[[125 130]
 [131 132]
 [138 127]
 [123 122]
 [151 155]
 [139 129]
 [152 145]]
->
[[152 145]
 [151 155]
 [139 129]
 [138 127]
 [131 132]
 [125 130]
 [123 122]]

[[135 104 126 148 146 115 129 114 134 151 119 112 110 121 132 126]
 [144 120 135 142 135 137 140 123 131 138 126 128 120 133 124 129]
 [127 119 127 135 135 122 124 122 133 137 127 124 122 125 130 129]
 [129 110 126 142 142 116 123 118 136 145 124 119 116 122 132 129]
 [128 153 132 110 109 145 136 142 117 105 133 140 144 136 122 127]
 [107 143 123 112 124 118 112 140 131 119 138 134 145 126 141 133]]
->
[[144 120 135 142 135 137 140 123 131 138 126 128 120 133 124 129]
 [135 104 126 148 146 115 129 114 134 151 119 112 110 121 132 126]
 [129 110 126 142 142 116 123 118 136 145 124 119 116 122 132 129]
 [128 153 132 110 109 145 136 142 117 105 133 140 144 136 122 127]
 [127 119 127 135 135 122 124 122 133 137 127 124 122 125 130 129]
 [107 143 123 112 124 118 112 140 131 119 138 134 145 126 141 133]]

[[103 115 137 133 111 125 136 114 140 127 141 111]
 [124 127 129 108 133 125 142 136 149 156 129 111]
 [134 132 128 112 138 128 138 140 142 152 127 121]
 [128 128 128 128 128 128 128 128 128 128 128 128]]
->
[[134 132 128 112 138 128 138 140 142 152 127 121]
 [128 128 128 128 128 128 128 128 128 128 128 128]
 [124 127 129 108 133 125 142 136 149 156 129 111]
 [103 115 137 133 111 125 136 114 140 127 141 111]]

[[128 126 123 156 126 138 148 105]
 [140 120 142 128 134 121 120 143]
 [137 122 141 124 146 121 117 145]
 [133 120 128 119 102 125 123 134]]
->
[[140 120 142 128 134 121 120 143]
 [137 122 141 124 146 121 117 145]
 [133 120 128 119 102 125 123 134]
 [128 126 123 156 126 138 148 105]]

[[152 132 138]
 [142 131 127]
 [144 130 137]
 [149 133 129]
 [145 129 136]
 [148 128 132]
 [137 129 135]
 [135 130 125]]
->
[[152 132 138]
 [149 133 129]
 [148 128 132]
 [145 129 136]
 [144 130 137]
 [142 131 127]
 [137 129 135]
 [135 130 125]]

[[116 127 122 124 128 131 116 126]
 [156 131 127 128 124 124 126 132]
 [131 130 129 119 138 120 126 131]
 [122 135 122 123 118 125 124 117]
 [134 125 127 120 134 129 128 112]
 [109 128 124 131 142 126 127 128]
 [117 129 133 132 138 133 129 134]
 [130 131 137 123 130 126 129 132]]
->
[[156 131 127 128 124 124 126 132]
 [134 125 127 120 134 129 128 112]
 [131 130 129 119 138 120 126 131]
 [130 131 137 123 130 126 129 132]
 [122 135 122 123 118 125 124 117]
 [117 129 133 132 138 133 129 134]
 [116 127 122 124 128 131 116 126]
 [109 128 124 131 142 126 127 128]]

[[127 132 129 136 121 120 141]
 [132 120 137 121 127 150 128]
 [118 135 122 119 120 128 118]
 [143 127 123 135 137 125 140]
 [128 130 142 114 144 128 130]
 [117 112 126 140 121 122 124]]
->
[[143 127 123 135 137 125 140]
 [132 120 137 121 127 150 128]
 [128 130 142 114 144 128 130]
 [127 132 129 136 121 120 141]
 [118 135 122 119 120 128 118]
 [117 112 126 140 121 122 124]]

[[130 114 106 137 153 129 122 102 150 119 151]
 [132 125 121 123 126 120 136 123 110 119 129]]
->
[[132 125 121 123 126 120 136 123 110 119 129]
 [130 114 106 137 153 129 122 102 150 119 151]]
